Here is a tiny trained network, its code and every weight. The questions are about switching its units off for an input and a class, where a switched-off unit gives its printed mean instead of its output.

import numpy as np


def w(rows, s, z=0):
    codes = np.array(rows[::2]) - 128.0
    scale = np.full(codes.shape[1], s)
    scale[-1] = z or s
    return codes * scale


def f(y):
    return y / 2 * (1 + np.tanh(0.7978845608 * (y + 0.044715 * y**3)))


def log_softmax(a):
    a = a - a.max(-1, keepdims=True)
    return a - np.log(np.exp(a).sum(-1, keepdims=True))


def net(x, mask):
    res = np.array(x, float).reshape(1, 3) / 4 @ E
    y = f(res @ A[0][:, :-1].T + A[0][:, -1])
    res = res + np.where(mask, y, B[0][:, -1]) @ B[0][:, :-1]
    return log_softmax(res[-1] @ U[:, :-1].T + U[:, -1])


A, B = {}, {}
E = w([
[33,254,203],'x0',
[23,244,55],'x1',
[170,162,128],'x2',
],0.009)
A[0] = w([
[134,94,145,29],'N1',
[50,59,137,184],'N2',
[73,207,154,223],'N3',
[173,125,93,2],'N4',
[117,78,81,32],'N5',
[125,85,167,47],'N6',
[159,109,96,12],'N7',
[70,180,140,217],'N8',
[76,89,155,186],'N9',
[142,96,199,57],'N10',
[148,191,156,15],'N11',
[122,145,114,15],'N12',
[165,51,128,174],'N13',
[104,196,82,223],'N14',
[112,90,183,160],'N15',
[115,141,128,16],'N16',
[141,187,181,228],'N17',
[111,84,164,59],'N18',
[199,107,76,141],'N19',
[157,115,83,11],'N20',
[92,130,248,95],'N21',
[147,200,72,153],'N22',
[118,82,182,59],'N23',
[160,124,151,27],'N24',
[163,80,95,171],'N25',
[203,187,240,206],'N26',
[130,47,100,168],'N27',
[121,83,97,34],'N28',
[126,114,149,222],'N29',
[150,103,51,5],'N30',
[141,164,175,100],'N31',
[58,118,33,42],'N32',
[174,141,80,97],'N33',
[172,138,143,28],'N34',
[119,185,99,116],'N35',
[196,140,191,63],'N36',
[124,148,96,84],'N37',
[98,153,89,25],'N38',
[103,58,150,39],'N39',
],0.014,0.0041)
B[0] = w([
[102,161,153,143],'N1',
[248,19,75,160],'N2',
[146,120,29,252],'N3',
[61,142,114,144],'N4',
[66,206,90,157],'N5',
[82,172,176,152],'N6',
[22,155,108,149],'N7',
[123,100,43,226],'N8',
[163,81,29,151],'N9',
[67,130,184,168],'N10',
[67,147,84,153],'N11',
[84,178,213,124],'N12',
[89,58,84,232],'N13',
[139,28,168,220],'N14',
[74,105,133,164],'N15',
[41,227,202,124],'N16',
[103,111,34,198],'N17',
[69,151,171,144],'N18',
[88,119,39,206],'N19',
[70,191,107,146],'N20',
[84,202,33,188],'N21',
[84,19,162,185],'N22',
[74,155,184,157],'N23',
[23,169,193,136],'N24',
[107,117,57,205],'N25',
[83,3,55,209],'N26',
[130,136,77,212],'N27',
[66,250,99,149],'N28',
[142,44,48,156],'N29',
[56,188,79,163],'N30',
[159,203,56,153],'N31',
[36,78,197,176],'N32',
[113,106,79,149],'N33',
[74,120,191,132],'N34',
[93,70,139,177],'N35',
[70,90,191,169],'N36',
[106,97,182,137],'N37',
[32,102,193,152],'N38',
[90,187,149,158],'N39',
],0.0053,0.012)
U = w([
[186,25,93,220],'0',
[67,52,219,251],'1',
[166,141,57,151],'2',
[228,118,76,134],'3',
[211,157,154,1],'4',
[156,230,244,1],'5',
[131,105,237,1],'6',
[198,161,170,1],'7',
],0.011,0.0044)

Each question gives the input, the list of numbers given to net, and the class t.
The units are the neurons (one row each of A and B). Each row of codes is followed by its name. A weight is (code - 128) times the scale printed after its matrix; where a second scale follows, it is the last column's (A, B and U).
mask holds one flag per neuron, in row order. A switched-off neuron (its flag False) gives its mean, the last column of its row in B, instead of its output. The means were averaged over made-up inputs and are rounded, as every weight is.
A unit's drop is (log p(t) with every unit on - log p(t) with that unit switched off) / (log p(t) with every unit on - log p(t) with every unit switched off).
The circuit of an input: a set's keep is (log p(t) with only the set's units on - log p(t) with every unit switched off) / (log p(t) with every unit on - log p(t) with every unit switched off). Starting from the 12 units with the biggest drops (on a tie, the unit counted first), units are removed one at a time, each time the one whose removal leaves the highest keep (on an exact tie, the one counted first), for as long as the keep stays at least 0.8.
units of the circuit, in order: the units of the circuit, biggest drop first
top k neurons: the k neurons with the biggest drops, biggest first
drop of u: that unit's drop, to one decimal
input [8,-7,6], class 2: units of the circuit, in order -> N21
input [5,-4,0], class 2: top 3 neurons -> N21, N14, N22
input [3,5,-5], class 0: top 2 neurons -> N3, N8
input [8,6,8], class 0: units of the circuit, in order -> N14, N3, N22
input [-3,-4,-1], class 1: units of the circuit, in order -> N3, N8
input [-1,7,-3], class 1: top 2 neurons -> N32, N38
input [7,-3,-7], class 0: units of the circuit, in order -> N2, N9
input [-8,8,-4], class 1: units of the circuit, in order -> N32, N3
input [8,5,-5], class 2: top 3 neurons -> N3, N21, N8
input [-1,2,2], class 3: top 2 neurons -> N26, N13
input [0,8,-7], class 1: top 2 neurons -> N32, N38
input [7,-6,6], class 2: top 2 neurons -> N21, N31
input [4,6,-7], class 0: top 4 neurons -> N3, N8, N2, N9
input [4,6,2], class 1: units of the circuit, in order -> N22
input [8,2,-8], class 0: top 2 neurons -> N14, N2
input [6,2,7], class 0: drop of N22 -> 0.4
input [-3,-8,7], class 1: drop of N36 -> 0.1
input [2,-7,-5], class 1: drop of N6 -> 0.1
